Below is a small trained network, with its code and all its weights. Each question gives an input and a class and asks what happens when units are switched off, that is, made to give their printed mean instead of their output.

import numpy as np


def w(rows, s, z=0):
    codes = np.array(rows[::2]) - 128.0
    scale = np.full(codes.shape[1], s)
    scale[-1] = z or s
    return codes * scale


def norm(h):
    return h / np.sqrt((h * h).mean(-1, keepdims=True) + 1e-5)


def f(y):
    return y / 2 * (1 + np.tanh(0.7978845608 * (y + 0.044715 * y**3)))


def log_softmax(a):
    a = a - a.max(-1, keepdims=True)
    return a - np.log(np.exp(a).sum(-1, keepdims=True))


def net(x, mask):
    res = np.array(x, float).reshape(1, 2) / 4 @ E
    u = 0
    for l in range(4):
        y = f(norm(res) @ A[l][:, :-1].T + A[l][:, -1])
        res = res + np.where(mask[u : u + 4], y, B[l][:, -1]) @ B[l][:, :-1]
        u += 4
    return log_softmax(norm(res)[-1] @ U[:, :-1].T + U[:, -1])


A, B = {}, {}
E = w([
[138,159,186,106,122,145,110,74,169,163],'x0',
[62,188,115,6,155,131,203,108,96,138],'x1',
],0.013)
A[0] = w([
[195,91,38,117,98,101,98,202,91,122,64],'L0N0',
[133,105,25,174,114,116,116,208,78,102,2],'L0N1',
[156,104,112,244,196,112,168,139,117,122,240],'L0N2',
[141,115,39,117,150,107,155,177,48,107,49],'L0N3',
],0.011,0.00083)
B[0] = w([
[198,81,175,138,175,159,216,140,113,89,221],'L0N0',
[36,157,130,138,218,191,127,2,48,112,249],'L0N1',
[107,127,204,88,78,80,109,96,107,75,224],'L0N2',
[190,132,8,199,100,107,81,227,148,214,236],'L0N3',
],0.0098,0.011)
A[1] = w([
[71,66,99,115,131,108,151,172,90,42,64],'L1N0',
[106,93,84,107,65,84,143,207,124,81,28],'L1N1',
[197,108,160,139,92,121,85,132,189,147,38],'L1N2',
[137,117,8,133,107,149,114,224,158,162,254],'L1N3',
],0.015,0.00094)
B[1] = w([
[157,161,83,255,127,112,103,168,161,119,183],'L1N0',
[91,115,44,200,134,174,126,188,73,92,155],'L1N1',
[96,180,179,121,113,131,48,174,107,83,209],'L1N2',
[97,212,42,52,95,128,177,234,205,245,254],'L1N3',
],0.011)
A[2] = w([
[131,139,184,3,100,157,185,8,178,160,129],'L2N0',
[70,68,72,124,67,119,120,158,183,99,145],'L2N1',
[130,91,196,102,59,95,104,110,132,86,36],'L2N2',
[149,36,145,193,177,113,215,91,100,92,3],'L2N3',
],0.013,0.0021)
B[2] = w([
[150,7,98,135,143,87,121,110,113,118,245],'L2N0',
[158,171,74,192,216,112,156,134,110,107,149],'L2N1',
[137,157,98,103,154,94,148,110,153,202,192],'L2N2',
[105,125,160,158,93,233,132,127,61,74,221],'L2N3',
],0.013,0.011)
A[3] = w([
[131,217,231,90,120,116,79,112,203,165,98],'L3N0',
[152,113,108,179,170,150,167,129,154,124,33],'L3N1',
[115,104,164,173,140,187,164,113,87,6,13],'L3N2',
[181,20,134,181,106,133,131,132,189,134,9],'L3N3',
],0.015,0.0016)
B[3] = w([
[191,194,209,124,15,95,47,47,120,176,242],'L3N0',
[97,153,242,14,80,63,176,150,220,127,157],'L3N1',
[88,146,177,205,217,230,128,195,133,12,253],'L3N2',
[107,95,131,52,149,101,203,74,175,79,178],'L3N3',
],0.011,0.013)
U = w([
[76,140,171,225,190,222,141,155,97,2,2],'0',
[157,201,196,109,40,62,38,67,149,168,101],'1',
[97,212,27,114,125,110,168,213,167,203,213],'2',
[120,9,117,65,151,48,158,50,151,93,226],'3',
],0.0089,0.001)

Each question gives the input, the list of numbers given to net, and the class t.
The units are the neurons (one row each of A and B). Each row of codes is followed by its name. A weight is (code - 128) times the scale printed after its matrix; where a second scale follows, it is the last column's (A, B and U).
mask holds one flag per neuron, layer by layer. A switched-off neuron (its flag False) gives its mean, the last column of its row in B, instead of its output. The means were averaged over made-up inputs and are rounded, as every weight is.
A unit's drop is (log p(t) with every unit on - log p(t) with that unit switched off) / (log p(t) with every unit on - log p(t) with every unit switched off).
The circuit of an input: a set's keep is (log p(t) with only the set's units on - log p(t) with every unit switched off) / (log p(t) with every unit on - log p(t) with every unit switched off). Starting from the 12 units with the biggest drops (on a tie, the unit counted first), units are removed one at a time, each time the one whose removal leaves the highest keep (on an exact tie, the one counted first), for as long as the keep stays at least 0.8.
circuit, biggest first: the units of the circuit, biggest drop first
k most important neurons: the k neurons with the biggest drops, biggest first
drop of u: that unit's drop, to one decimal
input [-7,4], class 2: circuit, biggest first : [L0N3]
input [6,5], class 3: 2 most important neurons : [L2N0, L0N3]
input [6,2], class 3: circuit, biggest first : [L0N3, L2N0]
input [1,5], class 3: 2 most important neurons : [L0N3, L1N3]
input [1,-6], class 1: 2 most important neurons : [L0N1, L2N2]
input [7,4], class 3: 2 most important neurons : [L2N0, L0N3]
input [4,-1], class 1: 2 most important neurons : [L0N1, L0N3]
input [2,1], class 3: 2 most important neurons : [L0N3, L0N0]
input [-8,1], class 2: 2 most important neurons : [L0N3, L3N2]
input [7,1], class 3: 3 most important neurons : [L0N3, L2N0, L1N0]
input [7,-2], class 1: 2 most important neurons : [L0N1, L1N2]
input [2,-3], class 1: 2 most important neurons : [L0N1, L0N3]
input [2,7], class 3: drop of L0N3 : 1.2
input [7,8], class 3: circuit, biggest first : [L2N0]
input [7,-6], class 1: drop of L0N1 : 0.0
input [3,6], class 3: drop of L0N3 : 1.1
